Below are the code and all the weights of a small trained network. Each question names an input and a class and asks about switching units off, where a switched-off unit gives its printed mean instead of its output.

import numpy as np


def w(rows, s, z=0):
    codes = np.array(rows[::2]) - 128.0
    scale = np.full(codes.shape[1], s)
    scale[-1] = z or s
    return codes * scale


def norm(h):
    return h / np.sqrt((h * h).mean(-1, keepdims=True) + 1e-5)


def f(y):
    return np.maximum(y, 0)


def log_softmax(a):
    a = a - a.max(-1, keepdims=True)
    return a - np.log(np.exp(a).sum(-1, keepdims=True))


def net(x, mask):
    res = np.array(x, float).reshape(1, 3) / 4 @ E
    u = 0
    for l in range(4):
        y = f(norm(res) @ A[l][:, :-1].T + A[l][:, -1])
        res = res + np.where(mask[u : u + 4], y, B[l][:, -1]) @ B[l][:, :-1]
        u += 4
    return log_softmax(norm(res)[-1] @ U[:, :-1].T + U[:, -1])


A, B = {}, {}
E = w([
[228,28,157,108,96,135,56,73],'x0',
[98,160,105,254,84,192,38,151],'x1',
[122,116,235,201,154,147,219,113],'x2',
],0.0056)
A[0] = w([
[142,103,74,65,101,87,163,152,2],'0.n0',
[10,254,20,95,137,69,51,158,53],'0.n1',
[115,132,84,58,186,73,237,171,126],'0.n2',
[137,224,82,76,109,74,123,139,12],'0.n3',
],0.0063,0.0023)
B[0] = w([
[160,98,162,25,144,140,165,39,163],'0.n0',
[155,66,39,160,147,105,187,155,253],'0.n1',
[93,162,110,173,2,128,145,58,215],'0.n2',
[194,206,99,72,154,178,128,160,172],'0.n3',
],0.0084,0.0073)
A[1] = w([
[138,166,95,28,124,71,96,154,169],'1.n0',
[38,223,232,67,239,20,24,180,2],'1.n1',
[74,193,110,173,233,108,128,254,128],'1.n2',
[108,117,51,122,78,132,57,153,137],'1.n3',
],0.0081,0.0057)
B[1] = w([
[101,161,170,139,129,225,51,118,228],'1.n0',
[42,255,160,140,148,5,197,3,128],'1.n1',
[81,79,193,151,232,98,66,227,232],'1.n2',
[193,155,32,162,100,224,175,76,255],'1.n3',
],0.0088,0.0047)
A[2] = w([
[35,205,178,153,113,81,164,180,103],'2.n0',
[150,150,151,53,87,156,117,73,139],'2.n1',
[107,253,100,61,165,118,230,134,56],'2.n2',
[160,48,202,104,149,32,254,121,2],'2.n3',
],0.0062,0.0032)
B[2] = w([
[45,190,213,112,102,86,62,72,208],'2.n0',
[125,133,141,84,224,191,132,174,254],'2.n1',
[194,164,105,133,7,134,129,117,204],'2.n2',
[140,75,2,164,127,15,120,145,197],'2.n3',
],0.0091,0.0037)
A[3] = w([
[126,43,131,30,132,79,196,47,34],'3.n0',
[22,154,137,140,254,145,102,224,116],'3.n1',
[141,97,198,249,53,181,35,114,252],'3.n2',
[70,166,86,87,238,176,61,231,98],'3.n3',
],0.0067,0.0034)
B[3] = w([
[127,93,150,253,153,114,71,215,164],'3.n0',
[152,159,189,40,170,122,32,177,203],'3.n1',
[50,196,143,81,68,58,210,114,254],'3.n2',
[188,10,203,158,224,46,83,133,207],'3.n3',
],0.0072,0.0066)
U = w([
[165,182,28,117,64,217,157,65,227],'0',
[172,31,55,231,186,71,77,178,212],'1',
[38,177,182,200,12,51,183,50,78],'2',
[47,187,203,153,182,75,61,186,90],'3',
[205,38,181,74,195,238,49,52,1],'4',
],0.011,0.0046)

Each question gives the input, the list of numbers given to net, and the class t.
The units are the neurons (one row each of A and B). Each row of codes is followed by its name. A weight is (code - 128) times the scale printed after its matrix; where a second scale follows, it is the last column's (A, B and U).
mask holds one flag per neuron, layer by layer. A switched-off neuron (its flag False) gives its mean, the last column of its row in B, instead of its output. The means were averaged over made-up inputs and are rounded, as every weight is.
A unit's drop is (log p(t) with every unit on - log p(t) with that unit switched off) / (log p(t) with every unit on - log p(t) with every unit switched off).
The circuit of an input: a set's keep is (log p(t) with only the set's units on - log p(t) with every unit switched off) / (log p(t) with every unit on - log p(t) with every unit switched off). Starting from the 12 units with the biggest drops (on a tie, the unit counted first), units are removed one at a time, each time the one whose removal leaves the highest keep (on an exact tie, the one counted first), for as long as the keep stays at least 0.8.
circuit, biggest first: the units of the circuit, biggest drop first
unit that matters most: the unit with the biggest drop
top k neurons: the k neurons with the biggest drops, biggest first
k most important neurons of layer l: the k neurons of layer l with the biggest drops, biggest first
drop when u is switched off: that unit's drop, to one decimal
input [-3,-2,1], class 2: unit that matters most -> 1.n3
input [1,2,1], class 2: top 2 neurons -> (0.n0 0.n1)
input [8,-5,1], class 1: top 3 neurons -> (1.n3 3.n0 0.n3)
input [1,-4,3], class 1: top 2 neurons -> (1.n0 3.n0)
input [0,-1,3], class 2: top 3 neurons -> (0.n1 0.n0 1.n3)
input [-1,6,1], class 3: circuit, biggest first -> (0.n2 3.n2)
input [2,-3,-8], class 4: top 2 neurons -> (1.n0 0.n0)
input [1,-5,6], class 1: top 2 neurons -> (2.n3 3.n2)
input [-1,7,3], class 3: top 3 neurons -> (0.n2 1.n2 3.n1)
input [-1,-8,4], class 2: top 3 neurons -> (0.n2 0.n1 1.n3)
input [3,-8,1], class 1: 2 most important neurons of layer 0 -> (0.n3 0.n2)
input [5,-2,-8], class 4: top 2 neurons -> (0.n2 2.n1)
input [-4,8,-7], class 1: 2 most important neurons of layer 0 -> (0.n2 0.n1)
input [2,8,6], class 2: unit that matters most -> 3.n2
input [-3,7,4], class 3: top 2 neurons -> (0.n2 1.n2)
input [2,-4,8], class 1: top 2 neurons -> (2.n3 3.n2)
input [8,1,-8], class 0: 2 most important neurons of layer 3 -> (3.n1 3.n2)
input [1,-3,-2], class 4: 2 most important neurons of layer 1 -> (1.n3 1.n0)
input [7,8,2], class 2: 2 most important neurons of layer 0 -> (0.n1 0.n3)
input [4,5,-3], class 0: circuit, biggest first -> (1.n3)
input [3,6,0], class 0: 2 most important neurons of layer 1 -> (1.n3 1.n2)
input [-8,5,-4], class 1: drop when 0.n1 is switched off -> 0.6
